Below are the code and all the weights of a small trained network. Each question names an input and a target symbol and asks about switching units off, where a switched-off unit gives its printed mean instead of its output.

import numpy as np


def w(rows, s, z=0):
    codes = np.array(rows[::2]) - 128.0
    scale = np.full(codes.shape[1], s)
    scale[-1] = z or s
    return codes * scale


def f(y):
    return y / 2 * (1 + np.tanh(0.7978845608 * (y + 0.044715 * y**3)))


def softmax(a):
    e = np.exp(a - a.max(-1, keepdims=True))
    return e / e.sum(-1, keepdims=True)


def log_softmax(a):
    a = a - a.max(-1, keepdims=True)
    return a - np.log(np.exp(a).sum(-1, keepdims=True))


def net(x, mask):
    ids = ['ΔΞΠΦαβεζθλμτ'.index(c) for c in x.split()]
    T = len(ids)
    res = E[ids] + P[:T]
    q, k, v = (res @ M[0].T for M in (Q, K, V))
    z = softmax(np.where(np.tri(T) > 0, q @ k.T / 2**0.5, -1e9)) @ v
    res = res + np.where(mask[0], z, O[0][:, -1]) @ O[0][:, :-1]
    y = f(res @ A[0][:, :-1].T + A[0][:, -1])
    res = res + np.where(mask[1:13], y, B[0][:, -1]) @ B[0][:, :-1]
    return log_softmax(res[-1] @ U[:, :-1].T + U[:, -1])


Q, K, V, O, A, B = {}, {}, {}, {}, {}, {}
E = w([
[204,252,208,138,211],'Δ',
[167,99,155,166,44],'Ξ',
[168,158,160,142,128],'Π',
[159,209,117,130,128],'Φ',
[188,148,195,135,120],'α',
[160,174,139,151,143],'β',
[122,149,48,88,61],'ε',
[161,178,138,161,148],'ζ',
[160,56,61,119,156],'θ',
[160,171,149,154,141],'λ',
[52,127,124,49,172],'μ',
[165,174,145,157,141],'τ',
],0.011)
P = w([
[118,210,113,253,190],'0',
[185,181,125,175,179],'1',
[184,173,130,126,167],'2',
[173,167,135,104,154],'3',
[170,157,140,79,139],'4',
[164,148,151,62,124],'5',
[161,137,153,50,113],'6',
[153,129,158,40,102],'7',
[152,128,162,38,96],'8',
[149,148,147,77,129],'9',
],0.0055)
Q[0] = w([
[37,5,31,152,83],'head 1',
[254,202,213,217,66],'head 1',
],0.0093)
K[0] = w([
[193,255,163,233,172],'head 1',
[103,9,104,131,2],'head 1',
],0.0091)
V[0] = w([
[79,62,28,104,213],'head 1',
[171,59,1,148,41],'head 1',
],0.0067)
O[0] = w([
[195,158,108,66,246,120],'head 1',
[254,162,54,96,85,3],'head 1',
],0.008,0.0026)
A[0] = w([
[123,143,197,108,159,193],'neuron 1',
[211,122,75,90,182,185],'neuron 2',
[121,197,147,229,192,129],'neuron 3',
[79,7,166,214,125,177],'neuron 4',
[121,146,216,96,151,187],'neuron 5',
[100,152,160,65,126,228],'neuron 6',
[106,161,170,75,175,231],'neuron 7',
[206,109,67,99,55,255],'neuron 8',
[126,173,66,137,2,246],'neuron 9',
[90,169,158,78,158,239],'neuron 10',
[212,98,45,89,175,217],'neuron 11',
[156,60,201,237,26,157],'neuron 12',
],0.0086,0.004)
B[0] = w([
[169,84,141,78,146,209],'neuron 1',
[99,53,111,107,89,179],'neuron 2',
[78,112,77,113,228,164],'neuron 3',
[76,8,119,168,54,164],'neuron 4',
[166,97,144,76,136,219],'neuron 5',
[159,145,137,56,157,225],'neuron 6',
[160,122,161,73,167,253],'neuron 7',
[149,122,46,61,50,188],'neuron 8',
[89,253,45,113,91,174],'neuron 9',
[139,136,149,63,166,249],'neuron 10',
[81,33,85,87,72,179],'neuron 11',
[194,167,241,253,104,170],'neuron 12',
],0.0074,0.0061)
U = w([
[121,135,116,142,123,2],'Δ',
[194,230,135,158,69,188],'Ξ',
[193,110,177,143,109,56],'Π',
[7,218,104,152,134,141],'Φ',
[138,56,212,208,100,43],'α',
[111,147,110,165,152,75],'β',
[95,207,36,79,87,101],'ε',
[112,145,104,170,155,99],'ζ',
[91,3,77,94,69,161],'θ',
[116,144,123,167,149,104],'λ',
[156,156,185,71,199,220],'μ',
[115,148,120,172,154,113],'τ',
],0.007,0.0038)

Each question gives the input, a string of symbols that net reads in full, and the target symbol t.
The units are the heads (2 rows each of Q, K, V and O) and the neurons (one row each of A and B). Each row of codes is followed by its name. A weight is (code - 128) times the scale printed after its matrix; where a second scale follows, it is the last column's (O, A, B and U).
mask holds one flag per unit, heads first, then neurons. A switched-off unit (its flag False) gives its mean, the last column of its rows in O or B, instead of its output. The means were averaged over made-up inputs and are rounded, as every weight is.
A unit's drop is (log p(t) with every unit on - log p(t) with that unit switched off) / (log p(t) with every unit on - log p(t) with every unit switched off).
The circuit of an input: a set's keep is (log p(t) with only the set's units on - log p(t) with every unit switched off) / (log p(t) with every unit on - log p(t) with every unit switched off). Starting from the 12 units with the biggest drops (on a tie, the unit counted first), units are removed one at a time, each time the one whose removal leaves the highest keep (on an exact tie, the one counted first), for as long as the keep stays at least 0.8.
units of the circuit, in order: the units of the circuit, biggest drop first
k most important neurons: the k neurons with the biggest drops, biggest first
drop of u: that unit's drop, to one decimal
input μ Ξ Ξ τ, target Ξ: 2 most important neurons -> neuron 12; neuron 9
input β α Φ Ξ λ, target Ξ: 2 most important neurons -> neuron 12; neuron 9
input μ θ Π μ Φ Ξ, target Ξ: units of the circuit, in order -> neuron 12; head 1; neuron 9
input β Φ α Φ α τ θ α Π, target θ: 2 most important neurons -> neuron 11; neuron 2
input θ Ξ ε ε θ τ, target ε: units of the circuit, in order -> head 1; neuron 8; neuron 12
input α μ μ Ξ Ξ ε Φ, target ε: 3 most important neurons -> neuron 9; neuron 8; neuron 12
input θ Δ μ μ, target θ: 2 most important neurons -> neuron 4; neuron 12
input μ θ Φ τ β, target θ: 3 most important neurons -> neuron 11; neuron 2; neuron 12
input α λ ζ τ μ λ θ τ λ, target θ: 2 most important neurons -> neuron 11; neuron 2
input θ Ξ α Ξ Δ θ, target α: 2 most important neurons -> neuron 12; neuron 4
input β α ε α θ μ θ Φ, target θ: 4 most important neurons -> neuron 11; neuron 2; neuron 8; neuron 12
input Δ μ Φ θ Φ β μ ε α ε, target Φ: most important neuron -> neuron 9
input μ θ τ α Φ θ ε θ α τ, target θ: drop of neuron 11 -> 0.5
input Ξ α τ θ μ Ξ Δ μ, target θ: drop of head 1 -> 2.5
input Φ Φ θ α β, target θ: drop of neuron 11 -> 0.5
input α μ λ μ Ξ θ α ε, target ε: 2 most important neurons -> neuron 9; neuron 8
